In the rows, zero is written as 128.
Here are made-up elements, facts about them, and rows of numbers that follow some of those facts. Name the element behind each unnamed row.

How the elements are related:
bafa (β tuzem plitru) (μ 931)
baplan (β nolon) (μ 931)
begeda (β seskogron plitru pludrok) (μ 463)
beplo (β tuzem) (μ 931)
bidren (β flagras ledres) (μ 931)
brigor (β plitru geskenun nidropo) (μ 463)
briklaklis (β skizuplo flonu klegru) (μ 931)
daklin (β riflifen plitru nolon dregro) (μ 931)
damo (β klederol) (μ 931)
darul (β gribavol flumar) (μ 931)
drasta (β plitru lilol) (μ 463)
dregro (μ 931)
dribram (β faduk) (μ 931)
drodrol (β plitru puras) (μ 463)
droplan (β nolon) (μ 931)
droster (β dribram ledres) (μ 463)
drules (β geskenun fupliri) (μ 463)
druple (μ 931)
druvi (β tuzem) (μ 463)
dubrem (β bafa pligrus) (μ 931)
duplis (β mobo netak flonu gradri) (μ 931)
faduk (μ 931)
fatidi (β flumar) (μ 931)
fedota (β stizor votor sigim) (μ 931)
feli (β riflifen tuzem plitru nidropo) (μ 931)
feplem (β netak votor nodatak) (μ 931)
flador (μ 931)
flagras (β gribavol faduk) (μ 931)
flapo (β stizor) (μ 931)
flefin (β nodatak) (μ 463)
flemem (β tuzem) (μ 931)
flemu (β dregro) (μ 931)
flipli (β vadre flador) (μ 931)
flobremol (μ 931)
flonu (β sazaskek) (μ 931)
floskotrun (β fedota votor) (μ 931)
flotak (β plitru ninakun daklin) (μ 931)
flumafer (β kuriris duplis) (μ 931)
flumar (β pludrok) (μ 931)
fluzu (β plitru zovis) (μ 931)
fonu (β gimal plitru votor) (μ 931)
fopo (μ 463)
fuben (β dregro) (μ 931)
fupe (β flapo vedra) (μ 931)
fupliri (μ 931)
fusem (β flumar druple) (μ 931)
geskenun (β gribavol) (μ 931)
geza (β seklon skizuplo) (μ 931)
gimal (β sigim) (μ 463)
gokun (β grutu) (μ 463)
gradri (μ 931)
grapa (β plitru) (μ 931)
grenatras (β lilol) (μ 931)
gribavol (β stizor) (μ 931)
griflos (β zovis) (μ 463)
grisul (β flobremol steli) (μ 931)
gritram (β mudel votor) (μ 931)
gritul (β feli grapa) (μ 931)
grotrer (β plitru votor) (μ 463)
grutu (β plitru) (μ 931)
gubrum (β zopla) (μ 931)
kevu (β medes) (μ 931)
klederol (β plitru votor riplin grutu) (μ 463)
klegru (β gokun grutu) (μ 931)
klibos (β plitru stizor flobremol) (μ 463)
klilir (β darul) (μ 463)
klini (β steli) (μ 931)
klonak (β fedota) (μ 931)
klotama (β pligrus) (μ 931)
kodorol (β klederol riplin) (μ 463)
kuplak (β plitru) (μ 463)
kuriris (μ 931)
laka (β tuzem vadre) (μ 931)
ledres (β flumar stuvuk) (μ 931)
lelok (β ninakun) (μ 463)
leskur (β netak) (μ 463)
lilol (μ 931)
lokem (β stotra zovis klegru) (μ 463)
mebagre (β brigor piflon) (μ 931)
medes (β steli) (μ 463)
megrik (β nolon stefitru) (μ 931)
mobo (β seklon zovis) (μ 931)
mudel (β fopo pilin skomonel) (μ 931)
mugu (β pusti) (μ 931)
netak (β stizor) (μ 463)
nidropo (β stizor) (μ 931)
ninakun (μ 463)
nodatak (β steli) (μ 463)
nolon (β stizor) (μ 931)
noplen (β tritri) (μ 931)
nudam (β plitru) (μ 931)
nutuzel (μ 463)
piflon (β gimal vedra) (μ 931)
pilin (β zaklato) (μ 931)
plekle (β plitru stizor) (μ 463)
plekles (β zuvok fedota) (μ 463)
plibi (β flumafer) (μ 931)
pligrus (μ 931)
plitru (μ 931)
plofik (β fupliri piflon) (μ 931)
plogin (β dribram) (μ 931)
pludrok (β steli) (μ 931)
pluta (β fonu gradri) (μ 931)
popi (β riflifen faduk) (μ 463)
puras (β zuvok grapa pilin) (μ 931)
pusti (β zovis) (μ 931)
remis (μ 463)
riflifen (μ 931)
rinik (β stizor pilin) (μ 931)
riplin (β zovis nolon) (μ 463)
ruma (β gokun plitru) (μ 931)
sazaskek (β kuriris klederol) (μ 463)
seklon (β grapa nolon) (μ 931)
seskogron (β fopo) (μ 931)
sestabrim (β gokun) (μ 463)
sigim (β kuriris zovis) (μ 463)
skibin (β flipli) (μ 931)
skiplin (β griflos gradri) (μ 463)
skizuplo (β pligrus) (μ 931)
skomonel (β plitru klegru) (μ 463)
starim (β gradri) (μ 931)
stefitru (μ 931)
steli (β stizor zovis grutu) (μ 931)
stidek (β droster plitru druvi) (μ 931)
stizor (μ 463)
stotra (β plitru grapa) (μ 931)
stozos (β flonu stuvuk) (μ 463)
stuvuk (β nutuzel) (μ 931)
teme (μ 931)
totol (β geskenun fopo) (μ 931)
trakotin (β zovis nolon) (μ 931)
tritri (β gimal) (μ 463)
troplar (β plitru druvi) (μ 931)
trotra (β flapo druple) (μ 463)
tuzem (β steli) (μ 931)
vadoklun (β totol zovis) (μ 931)
vadre (β beplo pligrus skizuplo) (μ 931)
vedra (β gribavol) (μ 463)
vizaklar (β stizor grotrer) (μ 931)
votor (β plitru nolon) (μ 931)
vuklik (β skizuplo puras) (μ 463)
zaklato (β gribavol plitru bafa) (μ 463)
zerudok (β tritri) (μ 931)
ziplas (β droplan geskenun skiplin) (μ 931)
zopla (β droplan votor) (μ 931)
zovis (β plitru) (μ 931)
zuvok (β gimal tritri) (μ 463)

Named rows:
seklon: [126  93 103 127 123 121 138 103 119 128  91 149 140 129 111 129 151 148
 127 106 126 102 123 139 124 161 119 112 136 110 139 104 134 117 140 104
 118 151 135 120  90 133 136 138 112 137]
totol: [140 112 107 138 139 114 122  88 104 115  88 134 104 157 175  93 145 131
  89 155 110 191 142 101 162 106 103  85 124 114 119 137 141 148 145 175
 116 108 136 128 130  66 134 132 125 107]
faduk: [142 168 131 177 159  80 109 129 172 117 133 142 164 142  64  70  66 100
 120 141 131 134 175 168 131 172 120 138  73  92 126 148 165 190 128 116
 163 132 123 108  77 112 122  97 155  81]
nidropo: [113 109 137 142 127 117 127 109 130 107 132 152 131 122  87  86 105 167
 111 137 127 137 125 142 115 152 151 136 104 132 148 100 154 104 140 132
 130 129 131 111 106 108 111 124 121 143]
pludrok: [ 86 116 143 160 146 127 126 123 126 133 130 121 113  97 111  89 109 133
 124 146 114 130 153 136 120 106  89 148  87 160 124 100 159 121 134 196
 147 121 118  84 114 131 126 123 127 172]
klotama: [136 116  96  71 150  90 111 101 122 139  53 132 101 124 145 192 147 108
 128 124 128 116  96  75  98 133 142 168 140 136 103 133 156 115 112  87
 146 130 165 102 113 137 151 127 148  94]
grapa: [106  81 121 139 144 101 130 124 174 118 105 136 156 152 103 116 149 161
 128 125 132 123 129 162 140 151  92 112  92 126 131  90 123 133 130 117
 133 161 121 109 100 128 125  87  97 127]
klonak: [119 134 135 153 110 136 136 126 121 122 146 179 120  92 123 128 149 141
 106  97 136 102  93 131 133 134 145 151 130 119 137 132 106  92 145 116
 111 142 132 121 130 117 116 141 144 145]
griflos: [133 127 102 103 116 159 188 112  92 133 140  74 135 146 155 117 120 136
 148 125  86 126 171 160 133 115 133  81 159 155 149 161 113 146 110 153
 129  99  97 176 177 151 115 142 104 125]
gritram: [123 109 145 125 109 132 116 125 122 129 111 153 123 128 156 137 180 130
 115 117 153 142 108 103 148 110 114 107 140 116 117 100 120 109 134 136
  87 148 147 134 114  91 145 145 113 142]
plekle: [135 143 193  97  97 181 117 163 107 123 175  95 133 138 130 158 122 160
 147 136 152 147 123 123 112 106 156  98 172 136 145  93 125  93 122 126
 106 124 124 171 168 122 120 144 111 155]
stuvuk: [105 164 129 171 156 127  94 141 142 167 131 152 120 100 113 125 120  58
 146 128 125 140 179 131 122 145  57 138  74 118  91 152 133 209 140 136
 137 137 122  83  94 145 157 127 172 124]
feli: [151 128 140 125 126  83 125 146 150 110 122 126 145 137 129 123 121 128
 126 107 156 109 110 113 127 104 157 160 151 107 123 106 154  69 126 152
 136 142 154 138 101 111 126 134 111 136]
troplar: [125 115 133 117 126  76 126 161 147 122 113 123 135 131 151 142 141 114
 130 107 147 102 110 103 145  72 138 168 142 123 116 108 144  70 114 165
 131 141 149 140 109 120 138 131 101 159]
vizaklar: [126 125 159 129 111 133 118 135 112 124 133 167 118 107 131 125 134 142
 113 121 144 125 100 103 134 118 148 136 143 110 135 100 132  79 142 142
 107 137 145 123 108 102 124 160 118 161]
kuriris: [ 77 111  68 170 141 136 171  91 148 145 126 153 131 102 106  96 153 129
 128 109  96 108 146 189 144 172  91 139  74 147 145 166  84 191 150 112
 146 137  91  94 129 162 102  94 153 119]
pilin: [ 91  93 131 130 155 124 104 114 151 109 110 137 123 147 110 112 151 161
 101 159 136 170 116 128 135 137  98 108  88 138 130 103 123 133 128 117
 125 143 126  99 112  96 128  84 121 113]
pusti: [113 111  79 137 132 106 166 112 129 124 115 118 134 125 139 100 141 126
 115 104  90  96 141 144 147 103 114 136 123 129 134 138 121 114 126 180
 139 130 119 124 118 134 128 132 114 132]

Rows to name:
No name comes twice in this set of rows, the named rows included.
[108  98 136 114 153 184 113  88 107 118 113  75 128 196 122 109 121 154
 137 195 104 225 181 147 124 138  79  16  86 162 143 131 122 216 112 126
 135  99  95 134 162 113 118  84 123 112] -> fopo
[130 106 110  71 142  85 118 124 133 128  66 126 106 126 156 182 145 104
 123 129 150 108 103  74 104 114 141 174 149 133 115 108 158 105 113 110
 139 140 172 112 116 137 152 128 129 114] -> dubrem
[129 119  89 129 124 120 161 102 107 137  91 138 121 108 151 116 158 116
 127 103 105  92 135 145 143 129 118 137 140 116 142 130 119 118 134 145
 123 136 125 127 117 142 132 154 104 137] -> mobo
[128 124 139 107  98 185 134 154 111 144 156 100 142 146 135 154 140 145
 164 115 128 131 142 157 123 124 113  82 148 151 140 109  92 136 120 126
 107 130 106 170 141 157 121 122  96 150] -> klederol
[113 107 145 111 138 183 126 152 142 141 142  72 144 161 114 147 136 154
 183 145 122 158 157 166 119 107  76  75 108 179 137 102 108 161 113 135
 137 123  99 141 154 171 133  89  97 140] -> gokun
[112 139 119 137 113 177 167 136 121 125 183  98 129 124 133 139 132 148
 151 114 107 123 120 173 127 132 139 122 130 165 148 174  64 143 124 107
 128 120  88 156 191 164 104 108 128 130] -> sigim
[159 197 183 128 128 148  92 195 136 151 183  89 143 136 114 143  71  77
 165 153 149 154 170 127 113 118 115 122 130 119 105 152 143 175 111 131
 137 110 123 158 153 143 144 127 153 116] -> droster
[116  93 120 121 156  97 116 128 157 119  81 111 135 136 124 138 132 145
 139 131 141 113 114 118 116 109 124 157 115 137 123  93 152  91 126 138
 152 144 138 105 117 128 140 100 102 135] -> bafa
[121  98 118 153 153 102 126 135 172 121  95 130 161 148 112 104 143 133
 127 128 117 138 146 159 144 152  85 116  83 129 125 117 127 163 129 124
 142 158 113 104  95 135 120  80 120 114] -> lilol
[127 112  99  93 147  77 130 109 140 117  78 103 122 127 114 147 109 131
 133 128 130 102 107 103  87 125 137 194 123 135 122 110 172  85 119 116
 176 118 153  86 117 148 131 115 129 118] -> beplo

Now the same elements, written a new way:
Named rows:
laka: [166  81  76 117 174 125 144 153 169 138 121 123 123 182 123 119 101 150
 137 101 133 158  44 154 104 111  72 121 157  79 108 148  70 153 162 116
 121 171  89 171 107]
nolon: [ 94  94  73 108  80 160 111 142 181 144 135 114  82 169 119 172 158 131
 154 119 136 128  63 239 126  96  58 103 134 108  93 174  65 152 158 147
 174  75 113 188 103]
gribavol: [132 112  86 126  45 142 128 153 137 148 145 147  94 130 123 182 157 121
 131 133 137 126  64 182 109  68  84  98 121  84 100 193  60 167 178 134
 220 105 144 213 112]
leskur: [154 122  68 130 148 130 145 142 146 137 115 126 123 139 111 104 141 131
 126 111 140 130 117 105 145 106  74 133 132 130 107 176  67 153 156 123
  85  96 119 124  89]
flapo: [122  97  75 131  74 155 125 156 149 146 130 139 102 148 125 185 146 121
 157 119 138 112  60 178 105  93  74 105 123  95  75 182  51 156 165 143
 213 102 152 187 104]
klonak: [147  89  64 111 142 125 144 152 130 152 120 109 126 138 125 111 118 117
 153 118 134 136  89 142 127 105  72 115 174 115 124 157  72 153 177 128
 129 135 124 154  95]
ruma: [133 109  92 114 138 135 173 154 137 170 129 118 104 132 115  79 137 116
 131 124 130 132  59 129 137 151  67  85 146 109  90 142  56 170 177 121
 113 149 122 120  85]
dregro: [125  93 107 118 187 110 166 145 128 152 141 108 113 168 140 115 120 130
 167 121 133 131  90 141 127 119  71 124 170 114 134 158  95 175 164 126
 121 136 135 131 108]
skizuplo: [127  86 105 136 151 193 154 148  94 145 108 155 140 117 115 121  78 104
 137 102 138 169  68 136 103 131  95 125 172 105 105 179 118 118 196 119
 120 196 147 149 105]
geza: [131  89  84 122 145 155 148 150 123 150 119 126 122 134 116 111 107 109
 140 110 135 157  80 151 124 122  78 117 164 100 107 171  97 149 180 118
 103 168 119 147 106]
plofik: [141  93  79 117 153 125 150 155 131 152 128 115 116 144 125 101 125 115
 149 116 131 142  90 154 127 112  65 114 157 105 118 162  83 170 174 118
 116 152 113 144 109]
fupliri: [128  94 108 120 185 111 165 148 123 152 141 109 115 163 140 121 122 129
 169 122 134 129  90 139 128 116  74 122 172 108 133 157  94 175 163 122
 133 141 136 138 105]
pilin: [141  98  85 117 132 136 149 153 128 153 130 122 114 135 122 105 124 113
 139 117 132 148  85 152 127 111  72 112 152 101 118 165  84 168 182 117
 118 154 115 151 109]
beplo: [178  79  75 114 188 116 141 154 189 130 122 124 124 203 123 129  96 165
 133  95 133 159  25 156 100 109  71 123 152  72 100 139  59 150 157 115
 126 177  73 180 111]
flefin: [154 126  71 123 164 129 147 142 147 139 120 130 121 143 113  84 142 134
 126 113 138 133 126 100 154 108  64 137 132 136 116 177  78 155 161 121
  79 116 109 123  82]
stefitru: [124  94 103 118 184 109 164 145 128 151 142 108 114 166 139 121 122 131
 169 120 133 132  88 144 127 118  70 124 170 112 134 158  95 173 163 125
 127 138 133 137 105]
gritul: [134  95  86 113 150 135 151 151 141 151 129 119 112 149 123  99 122 117
 142 114 131 148  78 166 129 121  65 108 152 105 114 160  83 165 175 116
 108 158 107 144 107]
klegru: [126  88  18 122 137 148 154 169 123 180 126 114 105 119 118  92 129 114
 143  93 139 139  90 122 135 159  81 118 132  87  61 168  56 210 164 129
  45 117 139 100  90]

Name these rows:
No name comes twice in this set of rows, the named rows included.
[141 106  65 107 140 127 152 153 124 161 139 128 109 129 123  80 129 122
 132 121 133 152  96 135 138 105  69 119 156 104 138 176  94 183 187 117
 109 156 103 158 100] -> flumar
[143 121  44 132 153 135 150 148 141 150 119 124 112 128 110  90 146 127
 122  97 141 134 123  99 149 132  76 136 115 123  83 177  60 184 151 125
  32  95 121  91  88] -> sestabrim
[131 118  91 112 150 130 125 132 180 131 107  77  99 166  90 111 164 137
 130 130 144 140 127 145 201 102  72 122 152 101  90 176 105 136 137 119
  17  73  58 144  84] -> riplin
[132  89  98 129 148 167 153 149 110 148 118 140 132 127 118 117  98 110
 139 110 136 158  73 136 110 123  86 120 168 103 110 172 106 134 188 120
 121 185 136 150 105] -> klotama
[156 142 107 124 151 128 169 137 153 145 121 131 112 138 107  66 152 133
 109 126 135 128 100  96 157 125  60 110 123 138 113 160  66 147 168 118
 101 128 103 111  76] -> begeda
[153 127  84 124 163 118 152 138 152 135 125 125 116 146 114  94 145 134
 118 113 138 138 118 111 151 104  71 132 128 126 123 175  78 166 156 117
  69 104 105 123  97] -> popi
[102  91  83  93 146 149 134 137 168 147 131  97  94 161 116  94 134 118
 140 113 131 163  85 221 152 122  53 108 161 115 126 161 101 156 167 121
  73 138  77 147 109] -> seklon
[151 115  77 108  94 117 152 149 115 156 151 130 106 111 122  96 141 115
 106 133 133 162  94 147 137  81  89 110 153  87 148 183  92 190 191 108
 115 147 102 183 118] -> darul
[193 112  77 127 196 107 144 140 210 114 116 129 127 200 113 110 121 177
 110  94 138 147  58 114 123 104  64 137 122  96 101 149  50 147 137 112
  86 138  64 153 100] -> druvi
[147  87 114 121 141 122 135 160 135 148 105  82 111 153  99 140 136 116
 157 147 144 137  88 120 176  99  90 104 180  43  63 172 113 139 162 110
  87 141  83 186  94] -> pusti
[140  96  74 112 157 131 149 155 135 154 130 120 116 149 126  98 119 120
 148 116 133 142  86 144 133 114  62 120 160 106 118 167  87 166 180 123
 118 158 108 153  97] -> kevu
[139  84  96 134 151 177 150 148 110 142 111 149 141 129 115 127  82 115
 133 100 136 170  59 141 101 127  95 127 170  97 101 171 105 121 187 118
 109 191 131 159 108] -> vadre
[158 120  75 131 155 122 148 142 144 136 115 119 124 138 109 102 142 130
 125 114 142 136 125  97 153 106  77 135 139 118 108 174  78 154 154 118
  66 106 116 120  92] -> skiplin

Now the same elements, written a new way:
Named rows:
mebagre: [116 127 137 119 140 128 131 131 139 129 123 128 124 141 123 121 130 130
 136 131 133 126 129 132 128 138 124 126 132 120 129 125 124]
plofik: [114 128 147 119 140 129 129 131 140 130 123 132 123 139 121 122 131 131
 136 131 132 126 130 135 126 138 124 126 129 119 129 126 126]
gubrum: [111 132 135 120 137 130 135 129 145 126 125 135 123 130 121 125 124 129
 134 134 130 125 125 129 126 135 127 128 126 118 127 116 129]
riflifen: [108 135 217 118 130 130 129 123 144 127 127 146 130 122 118 113 130 133
 136 134 131 130 130 136 130 125 123 130 140 131 145 139 135]
klegru: [ 98 133 196 115 141 141 114 146 138 115 131 116 132 168 113  88 128 113
 103 121 132 127 149 120  97 159 130 123 107 126 122 129 113]
flemu: [115 130 165 120 136 130 131 128 140 127 126 141 125 128 119 112 130 129
 134 133 133 127 128 131 124 136 126 128 132 122 132 132 127]
flobremol: [106 134 210 118 129 135 129 120 145 129 125 146 130 128 121 115 127 129
 135 132 127 130 134 139 133 126 124 128 141 138 145 133 134]
ledres: [105 132 138 121 145 132 141 128 136 124 132 122 114 136 118 122 133 134
 136 126 138 123 128 124 119 156 125 124 132 124 126 123 122]
damo: [108 135 146 120 137 133 131 131 144 119 129 129 125 137 119 123 123 128
 126 131 129 126 126 129 118 146 129 126 121 117 125 114 126]
mugu: [113 127 156 121 139 131 130 129 138 132 122 124 123 137 121 132 124 132
 130 134 127 127 127 132 126 144 124 128 139 124 130 120 123]
pludrok: [101 116  83 117 117 143 147  98 132 160 131 156 125 151 133  82 120 114
 138 132 121 118 136 136 125 170 132 121 160 131 124 120 123]
fonu: [129 142  59 117 143 110 140 131 139 131 115 132 141 151 140 141 135 130
 142 137 123 130 130 146 127 116 132 127  97  90 117 109 130]
lilol: [106 135 211 118 132 131 130 122 146 128 124 140 131 125 119 117 131 131
 136 133 129 131 133 137 133 125 125 129 139 138 145 136 134]
vizaklar: [137 131 154 126 127 139 129 130 141 119 106 123 125 156 127 110 121 114
 140 136 137 135 120 116 135 134 117 125 137 129 124 106 132]
druple: [108 135 210 118 133 132 130 122 146 128 125 142 128 125 118 120 130 132
 136 132 129 130 132 137 130 129 123 128 137 138 145 135 135]
flefin: [153 121  70 144 110 133 119 121 109 127 148 133 131 104 132 144 123 127
 118 111 118 125 124 124 137 113 136 123 111 138 130 133 138]
floskotrun: [116 142  81 120 133 128 138 126 156 117 124 145 127 131 124 151 114 129
 136 139 121 126 113 130 126 128 131 123 102 100 123  88 139]
trakotin: [136 122 125 129 126 129 121 133 132 143 112 136 112 114 112 138 125 130
 119 150 116 130 117 125 115 157 124 135 146  95 140 138 105]

Name these rows:
No name comes twice in this set of rows, the named rows included.
[126 124 124 118 143 126 129 137 138 126 120 136 121 144 120 111 134 126
 140 131 131 124 138 133 132 134 125 129 131 119 122 138 120] -> puras
[112 128 143 119 145 134 128 140 143 116 122 128 120 143 117 120 121 123
 126 131 127 122 142 125 124 133 130 131 133 141 120 125 119] -> briklaklis
[151 112  89 152 115 133  98 127  96 153 126  89 126  95 130 200 118 137
  90 123 101 133 117 130 132 137 131 130 133 144 141 124 117] -> griflos
[157 131  72 146 116 113 131 125  91 129 140 106 140 111 150 147 141 131
 121 113 127 132 132 123 131 100 136 130 116 146 125 142 134] -> brigor
[155 132  73 145 114 113 127 125  94 130 140 114 145 113 149 146 142 128
 117 115 121 134 137 127 131  92 139 132 111 145 125 145 133] -> drasta
[153 131  75 144 117 114 125 130  93 126 139 106 145 120 148 141 142 124
 111 113 120 132 143 123 124  96 141 130 108 146 122 145 126] -> skomonel
[176 112  42 140 119 125  98 136 112 137 138 126 135 120 133 166 128 133
 124 108 118 128 125 145 150 107 127 118  88 106 130 129 138] -> gimal
[150 124 107 145 112 127 118 124 106 126 151 127 128  96 130 144 132 135
 119 109 129 127 122 123 135 111 131 125 115 140 137 145 139] -> popi
[116 143  72 122 133 126 143 127 156 119 127 154 125 123 120 146 116 129
 137 141 122 125 113 127 121 129 132 125 103  90 123  97 134] -> zopla
[155 131  54 149 122 111 141 123  85 127 141  87 131 110 151 155 149 136
 128 111 134 131 130 119 133 110 135 129 125 153 120 139 133] -> zaklato

